Below are the code and all the weights of a small trained network. Each question names an input and a target symbol and asks about switching units off, where a switched-off unit gives its printed mean instead of its output.

import numpy as np


def w(rows, s, z=0):
    codes = np.array(rows[::2]) - 128.0
    scale = np.full(codes.shape[1], s)
    scale[-1] = z or s
    return codes * scale


def norm(h):
    return h / np.sqrt((h * h).mean(-1, keepdims=True) + 1e-5)


def f(y):
    return np.maximum(y, 0)


def softmax(a):
    e = np.exp(a - a.max(-1, keepdims=True))
    return e / e.sum(-1, keepdims=True)


def log_softmax(a):
    a = a - a.max(-1, keepdims=True)
    return a - np.log(np.exp(a).sum(-1, keepdims=True))


def net(x, mask):
    ids = ['ΓΔΛΞΠΣΦΨαεζηθμτω'.index(c) for c in x.split()]
    T = len(ids)
    res = E[ids] + P[:T]
    u = 0
    for l in range(3):
        q, k, v = (norm(res) @ M[l].T for M in (Q, K, V))
        z = softmax(np.where(np.tri(T) > 0, q @ k.T / 4**0.5, -1e9)) @ v
        res = res + np.where(mask[u], z, O[l][:, -1]) @ O[l][:, :-1]
        u += 1
        y = f(norm(res) @ A[l][:, :-1].T + A[l][:, -1])
        res = res + np.where(mask[u : u + 4], y, B[l][:, -1]) @ B[l][:, :-1]
        u += 4
    return log_softmax(norm(res)[-1] @ U[:, :-1].T + U[:, -1])


Q, K, V, O, A, B = {}, {}, {}, {}, {}, {}
E = w([
[160,191,40,192,97,35],'Γ',
[80,19,119,132,125,124],'Δ',
[36,188,159,145,105,53],'Λ',
[174,211,66,156,117,145],'Ξ',
[140,150,185,113,124,86],'Π',
[136,151,146,145,102,5],'Σ',
[160,210,134,134,117,99],'Φ',
[106,2,65,170,114,80],'Ψ',
[170,97,126,116,135,178],'α',
[89,62,31,200,98,46],'ε',
[78,209,131,126,122,145],'ζ',
[86,228,92,165,99,71],'η',
[125,119,71,181,241,75],'θ',
[61,63,16,183,111,129],'μ',
[196,89,144,125,117,65],'τ',
[137,25,42,172,119,120],'ω',
],0.005)
P = w([
[149,128,159,109,63,165],'0',
[134,129,155,114,173,147],'1',
[128,129,129,80,187,133],'2',
[125,134,110,37,142,126],'3',
[139,133,130,65,51,145],'4',
[188,87,254,173,53,139],'5',
[116,81,203,245,167,78],'6',
[83,117,100,193,230,77],'7',
],0.0079)
Q[0] = w([
[129,138,133,200,88,162],'0.h0',
[138,151,108,68,55,171],'0.h0',
[140,122,164,212,176,107],'0.h0',
[106,151,54,81,253,97],'0.h0',
],0.013)
K[0] = w([
[82,127,127,93,165,100],'0.h0',
[134,113,159,188,167,125],'0.h0',
[129,121,88,59,120,108],'0.h0',
[132,121,147,136,6,147],'0.h0',
],0.019)
V[0] = w([
[40,174,169,97,105,117],'0.h0',
[204,130,185,74,144,187],'0.h0',
[170,92,200,157,114,1],'0.h0',
[80,17,224,75,147,171],'0.h0',
],0.0097)
O[0] = w([
[183,128,127,1,61,26,157],'0.h0',
[220,210,83,248,87,117,255],'0.h0',
[107,14,254,212,121,45,146],'0.h0',
[233,109,124,104,250,54,100],'0.h0',
],0.0092,0.0033)
A[0] = w([
[147,2,17,148,77,141,251],'0.n0',
[94,79,149,177,122,188,179],'0.n1',
[100,107,234,192,75,168,228],'0.n2',
[222,170,167,45,115,153,186],'0.n3',
],0.0059,0.0025)
B[0] = w([
[153,197,161,96,152,106,198],'0.n0',
[161,185,93,124,122,43,192],'0.n1',
[66,122,2,100,184,42,253],'0.n2',
[41,153,94,99,230,124,199],'0.n3',
],0.0073,0.0048)
Q[1] = w([
[120,141,187,125,157,138],'1.h0',
[76,112,183,164,2,175],'1.h0',
[66,156,72,137,152,93],'1.h0',
[112,143,102,107,222,58],'1.h0',
],0.0063)
K[1] = w([
[99,88,138,149,89,140],'1.h0',
[50,153,115,154,125,142],'1.h0',
[144,163,167,157,51,158],'1.h0',
[188,92,161,145,2,125],'1.h0',
],0.0051)
V[1] = w([
[117,166,254,106,148,172],'1.h0',
[99,87,110,145,133,87],'1.h0',
[151,32,148,177,77,194],'1.h0',
[187,67,35,78,136,137],'1.h0',
],0.0068)
O[1] = w([
[190,52,60,170,83,107,15],'1.h0',
[91,98,189,105,139,79,154],'1.h0',
[144,79,206,185,122,226,1],'1.h0',
[109,204,150,100,255,193,127],'1.h0',
],0.0083,0.0042)
A[1] = w([
[142,205,101,212,38,147,87],'1.n0',
[163,166,115,55,169,135,73],'1.n1',
[175,123,113,168,254,76,206],'1.n2',
[61,208,42,143,71,176,1],'1.n3',
],0.0089,0.0023)
B[1] = w([
[101,2,74,107,248,108,191],'1.n0',
[8,131,83,196,186,129,180],'1.n1',
[78,194,241,139,20,186,254],'1.n2',
[185,106,162,112,63,73,219],'1.n3',
],0.0068,0.0086)
Q[2] = w([
[209,6,58,114,112,245],'2.h0',
[2,233,133,190,142,24],'2.h0',
[188,99,169,124,26,51],'2.h0',
[171,103,94,232,97,177],'2.h0',
],0.0046)
K[2] = w([
[34,244,98,82,118,89],'2.h0',
[185,35,128,108,139,253],'2.h0',
[82,78,82,211,129,107],'2.h0',
[158,223,117,126,62,129],'2.h0',
],0.0051)
V[2] = w([
[218,154,108,146,139,49],'2.h0',
[112,77,116,253,201,147],'2.h0',
[216,90,222,72,145,168],'2.h0',
[202,160,175,130,34,198],'2.h0',
],0.0071)
O[2] = w([
[250,105,95,157,111,63,172],'2.h0',
[60,137,75,246,194,98,87],'2.h0',
[95,194,216,84,113,52,3],'2.h0',
[97,254,114,116,20,82,50],'2.h0',
],0.0085,0.0052)
A[2] = w([
[161,109,215,239,42,34,161],'2.n0',
[66,174,29,126,29,252,252],'2.n1',
[182,170,248,95,24,122,91],'2.n2',
[113,203,108,126,241,18,19],'2.n3',
],0.0042,0.0021)
B[2] = w([
[195,131,105,80,26,226,248],'2.n0',
[168,142,142,177,34,254,251],'2.n1',
[60,187,107,22,177,173,187],'2.n2',
[150,75,171,171,206,39,209],'2.n3',
],0.0058,0.0032)
U = w([
[40,63,119,152,36,178,115],'Γ',
[165,168,177,115,230,82,88],'Δ',
[166,95,170,10,145,79,5],'Λ',
[163,141,55,159,32,205,126],'Ξ',
[201,200,165,111,53,87,132],'Π',
[118,37,199,143,70,64,112],'Σ',
[205,56,63,141,146,96,215],'Φ',
[63,159,232,111,120,144,188],'Ψ',
[172,208,75,204,155,140,111],'α',
[54,42,165,91,182,143,82],'ε',
[171,207,61,53,141,130,19],'ζ',
[114,132,138,32,27,160,176],'η',
[79,76,90,229,159,164,133],'θ',
[78,140,94,71,195,202,148],'μ',
[144,146,161,245,63,96,162],'τ',
[61,194,144,177,103,207,179],'ω',
],0.013,0.0023)

Each question gives the input, a string of symbols that net reads in full, and the target symbol t.
The units are the heads (4 rows each of Q, K, V and O) and the neurons (one row each of A and B). Each row of codes is followed by its name. A weight is (code - 128) times the scale printed after its matrix; where a second scale follows, it is the last column's (O, A, B and U).
mask holds one flag per unit, layer by layer, with each layer's heads first. A switched-off unit (its flag False) gives its mean, the last column of its rows in O or B, instead of its output. The means were averaged over made-up inputs and are rounded, as every weight is.
A unit's drop is (log p(t) with every unit on - log p(t) with that unit switched off) / (log p(t) with every unit on - log p(t) with every unit switched off).
The circuit of an input: a set's keep is (log p(t) with only the set's units on - log p(t) with every unit switched off) / (log p(t) with every unit on - log p(t) with every unit switched off). Starting from the 12 units with the biggest drops (on a tie, the unit counted first), units are removed one at a time, each time the one whose removal leaves the highest keep (on an exact tie, the one counted first), for as long as the keep stays at least 0.8.
circuit, biggest first: the units of the circuit, biggest drop first
k most important neurons: the k neurons with the biggest drops, biggest first
k most important neurons of layer l: the k neurons of layer l with the biggest drops, biggest first
drop of u: that unit's drop, to one decimal
input η Φ Δ ω Φ, target Φ: circuit, biggest first : 1.n0; 0.h0
input Π Δ η η, target Π: circuit, biggest first : 0.h0; 1.n2
input ε τ Φ Ξ Δ ζ Ξ, target Ξ: circuit, biggest first : 0.h0
input Γ Φ Δ Φ Ξ θ Σ, target Φ: circuit, biggest first : 1.n0; 1.n2; 0.h0
input ω Γ Ξ ε, target ω: circuit, biggest first : 0.h0; 1.n2
input Π η Ψ μ ω Δ Ψ Δ, target ω: circuit, biggest first : 1.n2; 1.n0
input ζ Λ Γ τ Δ η μ, target τ: 2 most important neurons : 1.n2; 0.n3
input Φ Φ Π η, target Φ: circuit, biggest first : 1.n0; 0.h0; 2.h0
input Δ Σ α ε Φ Δ Φ Ξ, target Φ: 2 most important neurons of layer 1 : 1.n0; 1.n3
input μ Ξ θ α α, target μ: 2 most important neurons : 1.n1; 1.n2
input ω μ τ ε Φ Σ η Σ, target Φ: 3 most important neurons of layer 1 : 1.n0; 1.n2; 1.n1
input Φ Φ Φ ζ ζ Φ η Φ, target ζ: 2 most important neurons of layer 0 : 0.n3; 0.n2
input Δ Π Φ η μ, target Π: 2 most important neurons of layer 1 : 1.n2; 1.n0
input Σ ε Λ Λ η, target ε: circuit, biggest first : 0.h0
input Δ α Π, target Δ: 2 most important neurons : 1.n2; 1.n1
input Φ Δ Ξ Γ, target Φ: 2 most important neurons : 1.n0; 1.n2
input η Γ Δ ζ α Ξ Φ Λ, target α: 2 most important neurons of layer 1 : 1.n1; 1.n0
input Σ Π Σ Φ Φ Φ Π ε, target Φ: 2 most important neurons : 1.n2; 1.n0
input ε μ ζ ζ ω Λ, target ζ: 2 most important neurons of layer 1 : 1.n0; 1.n2
input η Π η Δ ζ Π Ξ, target Δ: most important neuron : 0.n3
input Ξ Δ Δ θ μ Ψ Ξ, target Ξ: 2 most important neurons : 1.n3; 1.n0
input η α μ Σ Π Ξ η Λ, target Π: drop of 0.h0 : 1.1
input Ξ ζ Ξ α Δ, target ζ: drop of 0.h0 : 0.1
input Ψ α ε Φ ε, target α: drop of 0.h0 : 1.0
